Below is a small trained network, with its code and all its weights. Each question gives an input and a target symbol and asks what happens when units are switched off, that is, made to give their printed mean instead of their output.

import numpy as np


def w(rows, s, z=0):
    codes = np.array(rows[::2]) - 128.0
    scale = np.full(codes.shape[1], s)
    scale[-1] = z or s
    return codes * scale


def f(y):
    return y / 2 * (1 + np.tanh(0.7978845608 * (y + 0.044715 * y**3)))


def softmax(a):
    e = np.exp(a - a.max(-1, keepdims=True))
    return e / e.sum(-1, keepdims=True)


def log_softmax(a):
    a = a - a.max(-1, keepdims=True)
    return a - np.log(np.exp(a).sum(-1, keepdims=True))


def net(x, mask):
    ids = ['ΓΔΘΛΦαεημστ'.index(c) for c in x.split()]
    T = len(ids)
    res = E[ids] + P[:T]
    u = 0
    for l in range(3):
        r = res
        for j in range(2):
            rows = slice(2 * j, 2 * j + 2)
            q, k, v = (r @ M[l][rows].T for M in (Q, K, V))
            z = softmax(np.where(np.tri(T) > 0, q @ k.T / 2**0.5, -1e9)) @ v
            o = O[l][rows]
            res = res + np.where(mask[u + j], z, o[:, -1]) @ o[:, :-1]
        u += 2
        y = f(res @ A[l][:, :-1].T + A[l][:, -1])
        res = res + np.where(mask[u : u + 4], y, B[l][:, -1]) @ B[l][:, :-1]
        u += 4
    return log_softmax(res[-1] @ U[:, :-1].T + U[:, -1])


Q, K, V, O, A, B = {}, {}, {}, {}, {}, {}
E = w([
[137,149,116,128,218,102,83,66,92,169],'Γ',
[71,46,144,128,182,50,192,179,102,134],'Δ',
[56,154,130,68,97,109,107,149,179,147],'Θ',
[139,130,136,47,159,152,124,161,101,99],'Λ',
[173,143,205,141,175,94,102,186,78,108],'Φ',
[125,50,207,128,63,99,68,141,80,207],'α',
[166,147,46,195,36,60,193,128,109,60],'ε',
[8,123,121,172,138,204,145,85,125,112],'η',
[151,31,123,67,118,121,97,78,114,60],'μ',
[152,83,123,145,110,165,147,190,238,114],'σ',
[92,113,102,182,140,58,51,125,139,112],'τ',
],0.013)
P = w([
[145,89,72,160,151,129,58,255,215,142],'0',
[158,111,69,130,179,130,82,199,155,129],'1',
[145,102,93,113,168,115,113,171,106,125],'2',
[131,99,122,122,142,114,121,148,80,117],'3',
[106,107,133,116,140,109,111,139,72,96],'4',
[96,106,146,94,119,100,111,110,68,87],'5',
[84,101,155,98,131,92,120,92,65,68],'6',
[71,121,184,83,105,76,105,57,75,57],'7',
[65,123,206,85,104,76,99,36,83,63],'8',
],0.004)
Q[0] = w([
[124,182,126,222,123,156,118,12,109,125],'0.h0',
[236,186,96,154,94,140,137,132,135,151],'0.h0',
[115,147,124,133,131,59,80,26,34,110],'0.h1',
[123,162,138,103,127,89,128,94,3,67],'0.h1',
],0.0053)
K[0] = w([
[224,137,113,149,74,53,95,234,226,101],'0.h0',
[173,194,186,74,142,253,70,222,233,168],'0.h0',
[205,117,20,172,36,126,191,138,85,24],'0.h1',
[225,155,58,132,122,44,123,212,101,69],'0.h1',
],0.0045)
V[0] = w([
[50,124,112,139,142,125,66,135,202,117],'0.h0',
[78,29,118,179,2,137,239,143,92,31],'0.h0',
[172,172,73,27,84,170,192,175,107,101],'0.h1',
[197,157,55,197,41,46,170,145,92,58],'0.h1',
],0.0046)
O[0] = w([
[120,129,80,138,146,167,45,178,59,102,252],'0.h0',
[88,3,155,159,73,136,175,192,132,94,218],'0.h0',
[136,103,181,179,135,51,159,54,72,136,40],'0.h1',
[74,119,241,118,169,147,210,88,134,73,193],'0.h1',
],0.0056,0.0018)
A[0] = w([
[240,145,14,254,60,80,153,182,98,71,237],'0.n0',
[59,98,88,155,106,142,152,8,106,68,253],'0.n1',
[70,200,190,187,216,208,146,118,34,112,229],'0.n2',
[219,115,114,60,154,230,124,228,156,79,172],'0.n3',
],0.0057,0.0029)
B[0] = w([
[142,221,182,207,66,37,137,138,202,3,191],'0.n0',
[60,131,161,154,108,143,148,63,89,68,255],'0.n1',
[93,130,217,139,213,191,145,107,78,180,233],'0.n2',
[140,89,212,82,149,200,131,166,205,65,191],'0.n3',
],0.0065,0.0043)
Q[1] = w([
[150,177,69,133,157,116,99,106,117,149],'1.h0',
[41,65,173,144,125,132,69,196,147,56],'1.h0',
[152,128,108,69,178,74,90,110,45,158],'1.h1',
[121,175,2,173,132,136,136,107,148,180],'1.h1',
],0.0063)
K[1] = w([
[127,94,130,98,154,170,109,143,145,157],'1.h0',
[86,151,167,141,34,121,238,78,77,49],'1.h0',
[105,150,127,130,254,131,85,72,100,184],'1.h1',
[149,131,140,92,141,179,123,204,132,122],'1.h1',
],0.0084)
V[1] = w([
[37,165,103,164,153,161,142,170,79,161],'1.h0',
[34,26,148,100,244,250,57,48,113,201],'1.h0',
[240,216,90,120,43,122,181,181,149,143],'1.h1',
[159,88,253,85,249,164,180,110,170,117],'1.h1',
],0.0043)
O[1] = w([
[180,178,119,103,144,88,194,240,58,116,135],'1.h0',
[113,183,162,155,20,134,160,254,76,78,2],'1.h0',
[143,132,212,199,100,147,190,139,239,171,89],'1.h1',
[1,112,112,110,119,73,85,216,104,87,120],'1.h1',
],0.0052,0.0073)
A[1] = w([
[119,64,186,114,128,142,231,172,134,126,183],'1.n0',
[99,134,87,1,138,93,72,198,112,188,217],'1.n1',
[108,201,82,204,47,50,89,165,220,62,177],'1.n2',
[112,105,57,112,134,82,69,96,33,77,251],'1.n3',
],0.006,0.0023)
B[1] = w([
[147,94,113,122,119,96,159,212,156,97,172],'1.n0',
[74,109,127,115,153,143,144,135,1,140,204],'1.n1',
[99,192,148,38,113,82,159,134,114,194,212],'1.n2',
[160,123,94,133,105,88,49,141,146,75,254],'1.n3',
],0.008,0.0064)
Q[2] = w([
[2,134,137,231,111,251,152,140,124,78],'2.h0',
[154,244,107,135,49,96,120,185,167,104],'2.h0',
[215,170,38,211,93,137,165,83,191,165],'2.h1',
[76,187,97,254,24,202,155,153,92,86],'2.h1',
],0.0061)
K[2] = w([
[140,178,139,107,16,101,137,219,23,51],'2.h0',
[101,129,181,130,175,177,162,179,75,195],'2.h0',
[158,92,97,111,134,174,106,217,200,161],'2.h1',
[172,141,158,87,116,125,162,253,80,187],'2.h1',
],0.0065)
V[2] = w([
[143,111,114,205,150,223,150,82,141,127],'2.h0',
[50,123,129,255,93,77,92,120,127,170],'2.h0',
[161,204,196,199,125,67,165,116,149,46],'2.h1',
[237,87,141,167,182,108,51,170,93,101],'2.h1',
],0.007)
O[2] = w([
[90,105,136,168,129,218,111,143,56,44,2],'2.h0',
[149,161,39,254,84,57,113,59,72,171,150],'2.h0',
[157,206,138,176,92,64,113,136,151,38,128],'2.h1',
[240,81,135,158,215,147,74,197,131,124,130],'2.h1',
],0.0082,0.0051)
A[2] = w([
[254,79,161,211,95,121,100,175,190,79,250],'2.n0',
[124,136,55,139,181,133,39,114,1,83,126],'2.n1',
[130,81,46,184,141,123,103,62,94,119,67],'2.n2',
[56,149,226,118,84,97,155,109,128,69,37],'2.n3',
],0.0064,0.0026)
B[2] = w([
[2,131,181,186,120,136,89,85,129,130,179],'2.n0',
[110,151,113,175,115,194,154,169,167,158,254],'2.n1',
[158,172,131,83,166,154,149,173,143,159,202],'2.n2',
[176,100,114,144,106,177,118,169,135,141,192],'2.n3',
],0.0096,0.0093)
U = w([
[203,167,78,174,178,169,115,165,181,169,70],'Γ',
[100,37,78,185,181,30,202,172,126,105,71],'Δ',
[38,166,125,53,121,134,168,88,84,204,99],'Θ',
[199,103,152,19,170,166,140,143,116,61,186],'Λ',
[104,182,253,170,185,94,114,136,53,107,66],'Φ',
[202,46,161,181,38,133,94,121,84,224,185],'α',
[139,131,125,160,123,132,159,110,141,114,42],'ε',
[65,181,82,179,104,180,191,150,84,92,154],'η',
[108,59,103,139,79,176,48,105,134,43,135],'μ',
[115,134,168,118,100,142,148,169,219,139,40],'σ',
[183,208,97,125,134,37,106,90,154,115,253],'τ',
],0.0058,0.0044)

Each question gives the input, a string of symbols that net reads in full, and the target symbol t.
The units are the heads (2 rows each of Q, K, V and O) and the neurons (one row each of A and B). Each row of codes is followed by its name. A weight is (code - 128) times the scale printed after its matrix; where a second scale follows, it is the last column's (O, A, B and U).
mask holds one flag per unit, layer by layer, with each layer's heads first. A switched-off unit (its flag False) gives its mean, the last column of its rows in O or B, instead of its output. The means were averaged over made-up inputs and are rounded, as every weight is.
A unit's drop is (log p(t) with every unit on - log p(t) with that unit switched off) / (log p(t) with every unit on - log p(t) with every unit switched off).
The circuit of an input: a set's keep is (log p(t) with only the set's units on - log p(t) with every unit switched off) / (log p(t) with every unit on - log p(t) with every unit switched off). Starting from the 12 units with the biggest drops (on a tie, the unit counted first), units are removed one at a time, each time the one whose removal leaves the highest keep (on an exact tie, the one counted first), for as long as the keep stays at least 0.8.
units of the circuit, in order: the units of the circuit, biggest drop first
top k neurons in layer l: the k neurons of layer l with the biggest drops, biggest first
heads that matter: for each layer, one digit per head in row order, 1 if its drop is at least 0.15 and else 0, layers parted by /
input η α α Θ α ε Θ Φ α, target τ: heads that matter => 01 / 10 / 01
input Θ Γ Φ ε η α Θ, target Θ: heads that matter => 00 / 10 / 01
input η μ ε η η Γ, target η: heads that matter => 00 / 11 / 01
input τ μ Γ τ Θ ε η Λ Λ, target Θ: units of the circuit, in order => (1.n2 1.h0 0.n0 2.h1)
input η Λ Λ η α τ ε Φ, target τ: units of the circuit, in order => (2.h1 0.n0)
input ε σ Λ, target μ: heads that matter => 01 / 10 / 11
input Λ Φ Λ ε ε ε Δ Φ, target τ: units of the circuit, in order => (0.n0 2.h1)
input Λ μ ε η α α Δ, target Θ: units of the circuit, in order => (1.h0 1.n2 0.n0 2.h1)
input τ ε σ η Λ, target Θ: units of the circuit, in order => (1.n2 0.n0 2.h1 1.h0)
input Λ Γ Φ, target Φ: heads that matter => 01 / 10 / 01
input Φ η η, target η: heads that matter => 00 / 10 / 00
input η Θ Φ μ Λ Φ ε σ Θ, target μ: heads that matter => 01 / 11 / 11
input η α σ Λ, target Λ: units of the circuit, in order => (2.h0 0.n3 2.n0)
input Λ τ Φ η Λ ε σ Φ, target μ: heads that matter => 00 / 11 / 11
input Φ α ε η Λ Δ σ, target μ: heads that matter => 00 / 11 / 10
input Λ μ Θ σ ε Φ Λ Λ Θ, target τ: top 2 neurons in layer 0 => (0.n0 0.n1)
input μ μ η ε σ Λ α Δ, target μ: heads that matter => 01 / 11 / 11
input Φ σ σ σ Λ τ τ σ Λ, target τ: heads that matter => 00 / 01 / 11
input σ τ Γ, target Γ: units of the circuit, in order => (2.n1 2.h1 1.n3 0.h0)
input Δ σ Φ, target Φ: heads that matter => 00 / 00 / 01
input ε Φ Φ τ Δ η η, target Θ: units of the circuit, in order => (1.h0 0.n0 2.h1 0.n1)
input Λ μ τ η α Φ Δ ε, target τ: units of the circuit, in order => (1.h0 0.n0)
input Φ Λ ε α τ, target Γ: heads that matter => 00 / 10 / 10
input τ ε μ Θ η Φ, target Θ: top 2 neurons in layer 1 => (1.n2 1.n0)
input ε τ μ η Λ μ τ, target Γ: top 3 neurons in layer 1 => (1.n3 1.n2 1.n0)
